Below is a small trained network, with its code and all its weights. Each question gives an input and a target symbol and asks what happens when units are switched off, that is, made to give their printed mean instead of their output.

import numpy as np


def w(rows, s, z=0):
    codes = np.array(rows[::2]) - 128.0
    scale = np.full(codes.shape[1], s)
    scale[-1] = z or s
    return codes * scale


def f(y):
    return np.maximum(y, 0)


def softmax(a):
    e = np.exp(a - a.max(-1, keepdims=True))
    return e / e.sum(-1, keepdims=True)


def log_softmax(a):
    a = a - a.max(-1, keepdims=True)
    return a - np.log(np.exp(a).sum(-1, keepdims=True))


def net(x, mask):
    ids = ['δεηθλμπστφψω'.index(c) for c in x.split()]
    T = len(ids)
    res = E[ids] + P[:T]
    q, k, v = (res @ M[0].T for M in (Q, K, V))
    z = softmax(np.where(np.tri(T) > 0, q @ k.T / 2**0.5, -1e9)) @ v
    res = res + np.where(mask[0], z, O[0][:, -1]) @ O[0][:, :-1]
    y = f(res @ A[0][:, :-1].T + A[0][:, -1])
    res = res + np.where(mask[1:25], y, B[0][:, -1]) @ B[0][:, :-1]
    return log_softmax(res[-1] @ U[:, :-1].T + U[:, -1])


Q, K, V, O, A, B = {}, {}, {}, {}, {}, {}
E = w([
[55,66,84],'δ',
[8,214,112],'ε',
[32,189,108],'η',
[82,144,95],'θ',
[86,30,70],'λ',
[117,143,88],'μ',
[71,99,78],'π',
[50,154,97],'σ',
[253,69,54],'τ',
[52,134,95],'φ',
[77,203,110],'ψ',
[59,143,90],'ω',
],0.011)
P = w([
[48,171,254],'0',
[89,81,131],'1',
[79,81,151],'2',
[165,217,56],'3',
[52,46,121],'4',
[72,85,147],'5',
[124,168,50],'6',
[93,35,118],'7',
[77,40,131],'8',
],0.009)
Q[0] = w([
[198,106,79],'h0',
[125,131,2],'h0',
],0.013)
K[0] = w([
[168,46,95],'h0',
[95,8,185],'h0',
],0.011)
V[0] = w([
[103,221,84],'h0',
[155,254,109],'h0',
],0.0069)
O[0] = w([
[177,2,94,253],'h0',
[48,61,164,20],'h0',
],0.0099,0.0016)
A[0] = w([
[133,101,143,176],'n0',
[83,180,91,164],'n1',
[126,215,173,187],'n2',
[95,102,62,239],'n3',
[127,68,109,55],'n4',
[94,120,55,91],'n5',
[123,112,159,2],'n6',
[101,136,175,5],'n7',
[128,141,226,144],'n8',
[104,165,79,120],'n9',
[88,160,191,8],'n10',
[122,177,138,36],'n11',
[141,137,228,149],'n12',
[82,86,118,182],'n13',
[99,149,198,44],'n14',
[214,144,200,128],'n15',
[109,172,211,35],'n16',
[162,160,80,182],'n17',
[110,70,142,43],'n18',
[94,113,177,15],'n19',
[119,180,209,122],'n20',
[155,114,147,6],'n21',
[59,3,134,143],'n22',
[90,114,87,190],'n23',
],0.011,0.0056)
B[0] = w([
[170,105,162,150],'n0',
[118,118,83,188],'n1',
[62,96,20,150],'n2',
[203,125,135,245],'n3',
[43,143,221,136],'n4',
[141,120,85,174],'n5',
[56,88,163,128],'n6',
[48,210,54,129],'n7',
[6,71,26,136],'n8',
[39,152,68,160],'n9',
[62,163,40,132],'n10',
[74,50,94,129],'n11',
[34,49,2,135],'n12',
[156,94,167,202],'n13',
[58,203,55,133],'n14',
[23,69,122,130],'n15',
[81,69,27,132],'n16',
[69,106,170,163],'n17',
[60,226,109,134],'n18',
[52,53,195,131],'n19',
[44,42,99,135],'n20',
[51,30,132,128],'n21',
[251,174,202,227],'n22',
[155,175,125,209],'n23',
],0.0073,0.011)
U = w([
[87,3,10,254],'δ',
[163,2,248,146],'ε',
[169,114,177,52],'η',
[109,99,173,64],'θ',
[110,100,132,63],'λ',
[188,59,153,238],'μ',
[156,107,121,40],'π',
[137,107,184,40],'σ',
[128,145,144,25],'τ',
[195,205,19,160],'φ',
[151,103,179,12],'ψ',
[173,121,128,67],'ω',
],0.0069,0.0049)

Each question gives the input, a string of symbols that net reads in full, and the target symbol t.
The units are the heads (2 rows each of Q, K, V and O) and the neurons (one row each of A and B). Each row of codes is followed by its name. A weight is (code - 128) times the scale printed after its matrix; where a second scale follows, it is the last column's (O, A, B and U).
mask holds one flag per unit, heads first, then neurons. A switched-off unit (its flag False) gives its mean, the last column of its rows in O or B, instead of its output. The means were averaged over made-up inputs and are rounded, as every weight is.
A unit's drop is (log p(t) with every unit on - log p(t) with that unit switched off) / (log p(t) with every unit on - log p(t) with every unit switched off).
The circuit of an input: a set's keep is (log p(t) with only the set's units on - log p(t) with every unit switched off) / (log p(t) with every unit on - log p(t) with every unit switched off). Starting from the 12 units with the biggest drops (on a tie, the unit counted first), units are removed one at a time, each time the one whose removal leaves the highest keep (on an exact tie, the one counted first), for as long as the keep stays at least 0.8.
circuit, biggest first: the units of the circuit, biggest drop first
k most important neurons: the k neurons with the biggest drops, biggest first
drop of u: that unit's drop, to one decimal
input ε φ ω σ, target δ: circuit, biggest first : [n22; n2]
input μ ε φ θ, target δ: circuit, biggest first : [n22; n2]
input λ ω μ σ, target δ: circuit, biggest first : [n22; n2; n9]
input ε μ ω, target ε: circuit, biggest first : [h0; n22; n13]
input φ μ ω θ ψ φ ε, target δ: circuit, biggest first : [n22; n2]
input ε ψ η μ ψ φ, target ε: 2 most important neurons : [n22; n13]
input ω φ ψ σ λ θ λ, target φ: most important neuron : [n13]
input ε μ φ ψ, target δ: drop of n2 : 0.2
input δ ε φ ω, target δ: drop of n22 : 0.6
input ε ε η μ μ μ ψ, target δ: circuit, biggest first : [n22; n2]
input δ ε ε ω, target δ: drop of n2 : 0.2
input λ μ μ ε ε ε η, target δ: drop of n4 : 0.0
input π μ μ φ, target δ: 2 most important neurons : [n22; n2]
